Below are the code and all the weights of a small trained network. Each question names an input and a class and asks about switching units off, where a switched-off unit gives its printed mean instead of its output.

import numpy as np


def w(rows, s, z=0):
    codes = np.array(rows[::2]) - 128.0
    scale = np.full(codes.shape[1], s)
    scale[-1] = z or s
    return codes * scale


def f(y):
    return y / 2 * (1 + np.tanh(0.7978845608 * (y + 0.044715 * y**3)))


def log_softmax(a):
    a = a - a.max(-1, keepdims=True)
    return a - np.log(np.exp(a).sum(-1, keepdims=True))


def net(x, mask):
    res = np.array(x, float).reshape(1, 4) / 4 @ E
    y = f(res @ A[0][:, :-1].T + A[0][:, -1])
    res = res + np.where(mask, y, B[0][:, -1]) @ B[0][:, :-1]
    return log_softmax(res[-1] @ U[:, :-1].T + U[:, -1])


A, B = {}, {}
E = w([
[138,169,91,55,122,135,175,168,156,160],'x0',
[63,177,136,103,215,182,208,102,103,91],'x1',
[191,9,150,141,194,148,117,156,90,200],'x2',
[71,100,88,124,128,178,113,148,201,205],'x3',
],0.013)
A[0] = w([
[41,137,140,167,140,215,113,79,198,173,160],'N1',
[83,176,147,140,151,90,117,83,99,47,254],'N2',
[94,167,84,88,180,143,185,119,138,114,109],'N3',
[196,75,220,195,98,47,2,163,77,120,166],'N4',
[146,149,178,125,180,165,179,97,77,68,235],'N5',
[102,179,153,173,79,85,119,111,90,57,174],'N6',
[36,105,76,140,162,231,148,97,128,202,135],'N7',
[136,98,118,133,91,136,115,164,168,208,195],'N8',
[223,78,151,140,154,165,146,142,125,223,165],'N9',
[52,136,84,115,91,173,176,103,185,163,157],'N10',
[136,74,208,244,208,136,107,120,71,72,100],'N11',
[86,67,67,67,169,181,112,148,182,232,227],'N12',
[189,143,54,146,54,115,70,151,164,163,153],'N13',
[170,108,99,107,46,62,66,170,127,152,151],'N14',
[110,68,186,196,146,112,62,95,85,79,206],'N15',
[103,138,157,34,169,155,185,105,23,101,117],'N16',
[129,196,104,103,174,67,170,151,108,71,163],'N17',
[147,95,95,119,144,172,142,109,109,196,57],'N18',
[163,99,196,220,145,129,74,66,95,131,234],'N19',
[108,146,80,104,97,164,119,162,203,187,145],'N20',
[112,132,157,106,148,158,132,125,121,95,34],'N21',
[129,128,196,179,161,121,92,91,90,72,121],'N22',
[127,173,140,133,30,63,101,78,154,28,157],'N23',
[122,46,108,82,218,193,141,162,166,204,142],'N24',
[172,111,133,88,112,82,114,171,93,190,114],'N25',
[132,164,182,158,184,152,87,52,62,75,128],'N26',
[101,122,133,141,110,108,109,132,157,125,153],'N27',
],0.0097,0.0046)
B[0] = w([
[31,155,74,205,104,125,99,190,85,77,199],'N1',
[158,125,233,72,151,67,149,76,122,34,209],'N2',
[141,172,49,131,145,157,174,215,105,107,187],'N3',
[204,22,17,58,119,87,61,84,68,150,251],'N4',
[137,123,138,67,210,205,194,135,66,119,196],'N5',
[173,102,190,78,118,72,108,88,187,56,202],'N6',
[58,144,108,163,110,113,142,199,117,53,203],'N7',
[134,139,102,143,71,124,40,158,185,195,186],'N8',
[202,56,143,127,119,88,128,186,203,127,201],'N9',
[56,228,105,156,109,146,127,161,112,118,196],'N10',
[117,46,178,178,206,176,130,52,48,108,200],'N11',
[90,96,180,185,57,84,73,254,170,126,220],'N12',
[160,170,111,125,43,169,52,72,147,182,198],'N13',
[231,137,61,91,77,176,108,40,124,183,204],'N14',
[59,49,144,195,126,111,119,63,85,115,205],'N15',
[190,142,94,86,212,196,202,160,92,127,189],'N16',
[202,166,149,57,160,123,213,139,131,87,188],'N17',
[135,78,140,130,126,62,105,168,195,119,155],'N18',
[104,61,105,173,154,133,79,63,58,142,210],'N19',
[104,208,173,179,100,172,112,88,180,183,188],'N20',
[150,155,122,96,118,189,146,90,109,175,137],'N21',
[65,93,173,176,136,90,165,91,69,103,176],'N22',
[181,126,149,16,97,54,98,102,198,74,229],'N23',
[117,121,202,146,96,67,110,223,214,66,207],'N24',
[203,115,109,133,148,204,144,96,145,187,166],'N25',
[74,91,157,116,173,125,181,61,84,77,183],'N26',
[147,151,136,144,93,94,81,150,114,118,147],'N27',
],0.0087,0.019)
U = w([
[149,70,168,160,120,107,119,195,182,140,252],'0',
[181,84,9,128,91,124,81,96,110,183,19],'1',
[137,200,121,157,86,201,115,111,174,220,48],'2',
[165,182,103,92,198,174,244,155,90,101,144],'3',
[103,67,144,156,185,138,162,66,52,95,149],'4',
[48,168,88,189,101,148,118,181,137,124,68],'5',
[152,159,144,88,93,52,132,102,176,60,129],'6',
],0.012,0.0038)

Each question gives the input, the list of numbers given to net, and the class t.
The units are the neurons (one row each of A and B). Each row of codes is followed by its name. A weight is (code - 128) times the scale printed after its matrix; where a second scale follows, it is the last column's (A, B and U).
mask holds one flag per neuron, in row order. A switched-off neuron (its flag False) gives its mean, the last column of its row in B, instead of its output. The means were averaged over made-up inputs and are rounded, as every weight is.
A unit's drop is (log p(t) with every unit on - log p(t) with that unit switched off) / (log p(t) with every unit on - log p(t) with every unit switched off).
The circuit of an input: a set's keep is (log p(t) with only the set's units on - log p(t) with every unit switched off) / (log p(t) with every unit on - log p(t) with every unit switched off). Starting from the 12 units with the biggest drops (on a tie, the unit counted first), units are removed one at a time, each time the one whose removal leaves the highest keep (on an exact tie, the one counted first), for as long as the keep stays at least 0.8.
circuit, biggest first: the units of the circuit, biggest drop first
most important unit: the unit with the biggest drop
k most important neurons: the k neurons with the biggest drops, biggest first
drop of u: that unit's drop, to one decimal
input [-6,-4,6,3], class 1: circuit, biggest first	N4
input [8,2,6,-4], class 0: circuit, biggest first	N24, N2
input [6,4,7,-3], class 0: 4 most important neurons	N24, N9, N12, N18
input [-6,7,-6,-4], class 4: 2 most important neurons	N26, N22
input [4,-2,6,-8], class 1: 2 most important neurons	N4, N2
input [4,6,5,5], class 5: 2 most important neurons	N7, N1
input [5,-4,3,2], class 0: 2 most important neurons	N12, N9
input [3,-5,3,5], class 0: 4 most important neurons	N12, N24, N9, N18
input [4,8,-8,6], class 3: 2 most important neurons	N17, N16
input [-5,-1,-3,1], class 4: 2 most important neurons	N24, N12
input [-2,1,3,1], class 0: 2 most important neurons	N24, N26
input [8,7,6,1], class 0: 2 most important neurons	N12, N24
input [8,0,2,2], class 0: drop of N1	0.1
input [8,-6,3,1], class 2: most important unit	N20
input [8,-1,1,4], class 5: drop of N10	0.2
